Each row has a class, written as a number after it.
[  42   -8 -338  452 -415 -445  371  -38  347  -27  159   18  178  753
   49   38  -59  260   75   10 -160  -28   85  111  270 -673 -710  -90
 -102  -67  -53   55  297] | 3
[  16   15 -348  368 -410 -371  205  300  210 -100  147 -133  291  773
 -100   -1   25  221   85    3 -119   61  123  160   81 -391 -640   71
 -131   18 -149  149  186] | 5
[  15 -207 -500  609 -480 -327  284  178  339  -43  266  -51  389  792
   11  -25 -171  358   65  -39  -71 -193   84  -97  207 -274 -500   87
  -89   27  120  142  252] | 3
[ 269   30  367 -280 -156 -185 -156 -510 -128  194 -208  176 -168  174
  187  147   89 -451 -115 -112  140 -219  -12 -119  325 -129 -654 -284
  -32 -107 -135  -67   65] | 1
[  -2 -112 -418  572 -515 -375  336  132  429 -161  188 -101  380  893
  -14  -60 -122  418  172  -79 -193  -11  124   57  190 -490 -750   93
  -33   18  -22  120  129] | 0
[   7   96 -313  375 -476 -369  322   87  317 -111  157   -4  180  884
  -67   -5   32  271   57  -15 -172   74  104  147  231 -631 -733 -109
 -141  -50 -146  -24  312] | 1
[ 305 -110  407   41 -122 -109 -135 -577  -30  245 -193  142  -42  134
  217  107 -194 -306   66 -157  211 -342  -70 -218  291  113 -507 -283
  107  -44  161  -99 -297] | 1
[ 305  -88  359 -181  -94 -178  -18 -780   86  229 -241  208  -39  136
  461  124  -39 -269  -29 -140  109 -462  -22 -207  478 -146 -628 -385
  174 -103  137 -107 -198] | 5
[  97   66 -559  353 -422 -486   36  205  223  -10  127 -129  236  750
 -133  -55   80  173  -84  129 -156  109  131   74  126 -513 -253  -12
 -174   20 -172  128  330] | 1
[ 276   24  430 -287 -108 -163  -58 -537 -104  126 -194  116 -208   96
  264  192   16 -438  -98 -119  171 -326  -23 -143  340  -39 -670 -333
  -24 -135  -39  -53  -62] | 7
[ 354   92  352 -409  -22 -249 -266 -504 -219  144 -274  230 -308  -72
  218  209  193 -668 -248  -13   91 -205  -76  -12  261 -148 -476 -332
  -80 -165 -182   72   78] | 0
[ 115  128 -336  319 -435 -424  206  129  238  -29  102  -40  110  769
 -100    4   86  197  -51   66 -145   99  107  187  203 -657 -519  -94
 -170  -29 -176   16  298] | 9
[ 300  -94  243 -169  -10 -176 -249 -664   46  204 -302  221 -200   94
  336  133   45 -397  -58 -166  103 -360  -92 -196  348 -153 -544 -327
   85  -92   50  -15  -48] | 3
[ 254  -26  382 -171 -130 -169 -149 -621  -45  187 -238  209 -154  141
  316  171    0 -356  -68 -160  195 -350  -31 -208  344 -171 -634 -397
   63 -180   38  -94  -74] | 5
[ 299  -73  322 -142   51 -244 -115 -693   67  211 -317  193 -236   92
  467  142   21 -403  -68 -174  141 -400  -89 -167  424 -136 -576 -447
   96 -163  153   12 -165] | 0
[ 332  -31  339 -238 -111 -158  -64 -618   15  142 -237  174 -192  125
  330  132    0 -293  -70 -157   53 -373  -40 -149  452  -81 -632 -309
   57  -95   67  -25 -109] | 4
[  33  -65 -342  600 -453 -440  363    0  392   -1  181  -66  268  791
   22  -52 -118  259   88  -48 -157   15   77   81  212 -519 -747  -47
  -80  -37  -46   93  154] | 8
[  42  -11 -547  511 -442 -424  181  -10  334   35  121  -41  260  864
    7  -33  -91  257   84   21 -130  -22   75    3  152 -580 -379  -51
  -60    7   43   49  214] | 2
[ 364   95  306 -370  -47 -267 -283 -505 -135  160 -303  190 -343  -32
  172  140  225 -553 -282  -30   82 -145  -50   30  303 -225 -530 -339
  -87 -156 -212   32   16] | 9
[ 236   -2  386 -295  -44 -138  -82 -550  -27  114 -264  123 -224  126
  324  195   65 -437  -53 -187  177 -343  -26 -165  365  -18 -734 -355
   34 -156    8  -30  -99] | 5
[ 267  -54  388 -190  -86 -171  -64 -628  -61  149 -219  230 -184   80
  299  203  -14 -380  -39 -125  133 -364  -68 -144  367 -108 -660 -282
   57 -108   41  -42  -86] | 2
[  41  -57 -507  334 -469 -317  188  294  155  -28  243  -37  190  559
 -219  -21   53  216 -116   39 -150   34  115   84  166 -309 -525   96
 -269   45 -231  164  513] | 1
[ 333  -15  345 -229 -135 -144  -96 -715   27  220 -249  217 -150   37
  323   98   11 -289 -175 -103   81 -328  -27 -145  447 -179 -468 -398
   92 -104   34 -115 -132] | 2
[ 328  -74  345 -131  -97 -168 -133 -724   36  295 -276  168 -207   12
  351   78   17 -292 -109 -197  139 -376  -27 -158  474 -124 -583 -432
   79  -77   47 -122 -136] | 4
[  43 -230 -402  747 -443 -429  182  216  350  -21  259 -128  472  767
   13 -120 -195  398  108  -40  -48 -149  126  -90  171 -244 -305   62
  -38   58  119  104   81] | 3
[ 288   29  354 -238  -63  -88 -275 -480  -59  206 -233  118 -154   68
  112  120   -9 -306  -40  -64  123 -223   -3  -89  281  136 -430 -186
   45  -14  -39  -49 -202] | 5
[  71 -212 -367  678 -404 -440  322   92  352  -36  271   -9  372  680
   41  -81 -165  339   61  -38 -108 -187   48  -49  222 -316 -467  -25
  -79   -7  141  130  156] | 6
[ 297   -5  271 -223  -33 -216 -234 -614  -43  248 -273  247 -270  -36
  289  113  124 -447 -186  -94   90 -264  -54  -85  364 -180 -476 -380
    2 -137  -75   -7   -4] | 4
[  45 -219 -413  586 -413 -371  183  342  261 -109  272 -179  362  600
 -109 -137 -106  296  100  -25 -136  -28  121   23  126  -93 -488  181
 -117  108  -64  237  153] | 7
[ 111 -131 -356  542 -451 -476  226   76  225   -4  259  -71  310  616
 -118 -104  -84  251    5  -42 -110  -84  117  -72  170 -338 -302 -101
 -156   17   17   43  265] | 6
[  46  -56 -475  440 -475 -347  169  246  249  -82  158  -48  311  632
  -33  -22  -24  278  -10   10 -118  -33  108   95  173 -417 -504   66
 -109   -9 -119  153  302] | 1
[  95  -64 -511  545 -433 -511  209   34  310  -49  156  -73  282  805
   -7   -8 -134  259    9   42 -156  -57   54   29  142 -518 -367   21
  -87   -2   90  155  149] | 2
[ 277  -70  307 -163  -17 -170 -161 -639   50  242 -228  269 -167   26
  359  178   58 -475  -91 -111  117 -351  -76 -155  386 -142 -565 -318
   79 -109  -26  -16  -14] | 2
[ 261  -87  420 -138  -70 -189 -114 -633  -53  167 -253  186 -150   81
  404  158  -30 -362   26 -197  209 -429  -55 -151  367 -108 -684 -323
   77 -131   63  -74 -131] | 9
[ 295  -14  400 -197  -97 -201  -88 -588  -59  118 -223  153 -224   99
  278  197  -11 -390 -106 -139  170 -346  -44 -155  381  -64 -695 -312
   12 -150   17  -38  -98] | 8
[ 263 -119  380  -37 -167  -13  -71 -653   24  205 -198  212  -32  140
  269  145 -189 -239   83 -193  182 -428  -51 -233  339   51 -587 -253
  150  -43  158 -150 -226] | 3
[  37  195 -425  200 -496 -339  270  260  211  -85  158 -112   58  797
 -262  -23  126  196   25   39 -213  240  161  240  160 -545 -657   32
 -266   43 -348   75  413] | 6
[ 240 -154  243  -49  -69 -170 -135 -665   26  220 -259  265 -173   37
  389  133    6 -400  -13 -185  113 -342  -99 -152  373 -184 -653 -321
  119 -118   57   29   24] | 0
[ 360  -68  310 -165 -115 -232 -101 -773   37  260 -223   95 -217  -14
  311   23   16 -325 -134 -160  145 -338   -4 -206  497 -115 -473 -452
   36  -63   28 -142  -79] | 6
[  92   40 -390  405 -426 -462  219   77  272    3  152  -57  162  727
  -85    6   -8  183    7   42 -146   97  120  153  193 -635 -592   -6
 -145   -3 -185   57  326] | 2
[ 288 -146  237  -98  -46 -181 -163 -717   40  223 -227  228 -197  -34
  357  103   10 -441  -77 -155  122 -372  -79 -202  390 -111 -623 -384
   85 -109   29  -16  -33] | 7
[ 345  139  251 -409 -103 -123 -260 -483 -100  229 -303  202 -368   39
  133  101  205 -409 -289  -69   23 -146   10  -19  377 -153 -435 -338
  -51  -63 -202  -42   44] | 4
[ -33 -167 -475  608 -469 -347  254  200  397  -78  203  -41  416  793
   35 -102 -113  405  132  -96 -148  -58  112   35  187 -385 -591   68
  -15    4   35  203  170] | 6
[ 118  -34 -360  413 -435 -430  194  267  145  -68  220  -53  242  672
 -126  -59    8  193  -97   54 -141  -14   97   31  142 -329 -252  -37
 -194  -15  -28  133  288] | 9
[ 311 -129  387  -31 -135 -143  -15 -704  147  169 -210  276  -62  144
  416   45  -40 -218 -120 -162   55 -395  -75 -181  478 -155 -583 -382
  161 -120  135  -94 -180] | 0
[   3  -90 -303  583 -425 -390  292    0  455  -81  138  -57  350  899
   95  -72  -89  359  146 -113 -131  -81   99   64  219 -515 -793  -60
   -1   -4    0    5   52] | 0
[ 331   43  429 -296 -129 -196 -137 -499 -111  168 -251  110 -217   72
  190  151  112 -461 -175 -117  176 -272  -22 -146  351  -49 -593 -353
  -64 -117 -111  -78  -93] | 1
[  59 -216 -427  651 -423 -402  278   20  357    4  221  -74  293  630
   28  -65 -191  330   91  -87  -76 -147   76  -73  229 -363 -499  -36
  -85   16  101   98  150] | 2
[ 301  -78  370 -120 -150 -191  -36 -795   93  211 -211  211  -87  163
  428   65  -63 -264  -59 -189  105 -448  -14 -254  495 -117 -473 -471
  155 -118  180 -151 -174] | 7
[ 299 -162  292   31 -202 -113  -77 -761  120  238 -242  312 -103   77
  370   48  -72 -211  -63 -200   49 -374  -70 -211  460 -212 -592 -365
  192 -101  120  -94 -144] | 4
[ 306  100  289 -397  -11 -226 -165 -470 -160  161 -296  208 -290   18
  272  179  168 -493 -101  -52   88 -203  -51   -3  331 -209 -517 -373
  -25 -165  -68   99   29] | 6
[   6  -70 -394  476 -421 -454  243   83  344  -43  188  -66  326  769
   77  -29  -59  277   43  -38 -125  -67  115   44  199 -481 -584  -33
  -88  -73  -22  132  254] | 5
[  60   -2 -505  441 -455 -357    1  420  143  -32  109 -128  268  646
 -159  -59  -21  243    5   33 -110  134  155  147   25 -386 -408  187
 -132   48 -241  236  223] | 8
[ 218  -35  446 -166  -68 -174  -94 -605  -54  144 -222  197 -173  195
  344  174    7 -441  -26 -174  158 -363  -54 -176  333  -45 -750 -322
   63 -146   19  -75  -96] | 4
[ 119  -54 -448  493 -479 -492  164  167  200  -42  168  -41  301  680
  -10  -73  -87  277   -9   33 -140   11  119   63  160 -571 -299  -25
  -99  -43   -7  157  224] | 2
[ 351  -95  380 -106    5 -271  -38 -709   35  171 -276  273 -159   81
  472  185  -48 -407  -50 -150  127 -439 -127 -198  423 -213 -451 -468
  129 -203  279   30 -229] | 2
[  93   25 -410  409 -448 -388  191  101  305  -51  135  -44  225  761
 -104  -49    2  244   66   40 -197   94  131  120  168 -590 -525   36
  -99   60 -194   39  246] | 0
[ 322 -118  352 -132 -181 -113  -83 -729   76  243 -211  236 -125    3
  322   29   30 -271 -162 -164   86 -371  -31 -205  491  -98 -546 -420
   88  -91   34 -116 -131] | 9
[ 231  -64  307 -167  -95 -116   17 -557    3  170 -210  165 -158   44
  403  196  -44 -376  -41 -146  182 -414  -18 -190  415  -37 -673 -329
   90 -152   52   -9  -58] | 7
[  61 -137 -445  477 -451 -448  233  150  285  -28  271 -122  199  727
 -162  -50  -40  259  -47  -58 -138  -38  106  -56  213 -299 -508   45
 -232   35  -43  118  411] | 2
[ 352  -34  407 -300  -97 -184  -81 -690    2  184 -282  170 -176   52
  348   99   36 -373 -125 -191   74 -379  -51 -150  454  -23 -610 -378
   38 -110   42  -31 -174] | 1
[  32 -146 -440  540 -476 -366  277  303  258  -63  309 -134  358  709
 -154  -56  -66  243   -8    3 -118  -15  119    2  138 -206 -447  102
 -192   67  -55  186  285] | 0
[ 143   51 -492  418 -389 -566  177 -126  333   -2  118  -58  117  860
   -1  -62  -43  183  -19   35 -184    2   65   63  211 -649 -443 -108
 -144  -10  -11   53  248] | 6
[ 324  -60  393  -93 -139 -111 -130 -629  -64  241 -226  188 -121  111
  215  174 -117 -240  -10 -144  237 -385  -54 -174  340  -65 -561 -326
   73  -71  151 -151 -216] | 5
[  25 -128 -514  618 -429 -407  299  -45  449  -11  132  -53  285  898
   97  -51 -133  346  126  -54 -157 -121   57  -29  229 -531 -566  -11
   -1   28  115   79  163] | 9
[ 392  -97  327  -96 -151 -198 -169 -818   47  269 -231  274  -95   45
  351   71  -27 -291 -161 -124  100 -430  -32 -265  465 -222 -422 -463
  136 -100  101 -184 -138] | 4
[  43 -126 -455  541 -427 -446  239  133  341  -64  185  -64  366  739
   97  -34 -128  313   77   -9 -123  -82  109   30  213 -474 -489   48
  -35  -33   44  190  178] | 2
[  78  -61 -420  437 -432 -412  140   81  268    4   90   14  283  654
    8  -39  -14  318   -9   -8 -125  -47   83   83  195 -572 -527  -53
  -88  -39  -56  107  225] | 1
[ 331   17  299 -266  -84  -99 -166 -509  -79  222 -237   79 -169    4
  157  175  -38 -300  -21  -47  187 -283    5 -127  340   49 -455 -230
   22  -34   11  -51 -182] | 5
[ 249   -6  384 -318   56 -132 -224 -526  -66  157 -319  190 -320    3
  339  145  152 -466 -129 -158  138 -265  -99  -45  325 -132 -636 -343
   -5 -147  -77   18   18] | 9
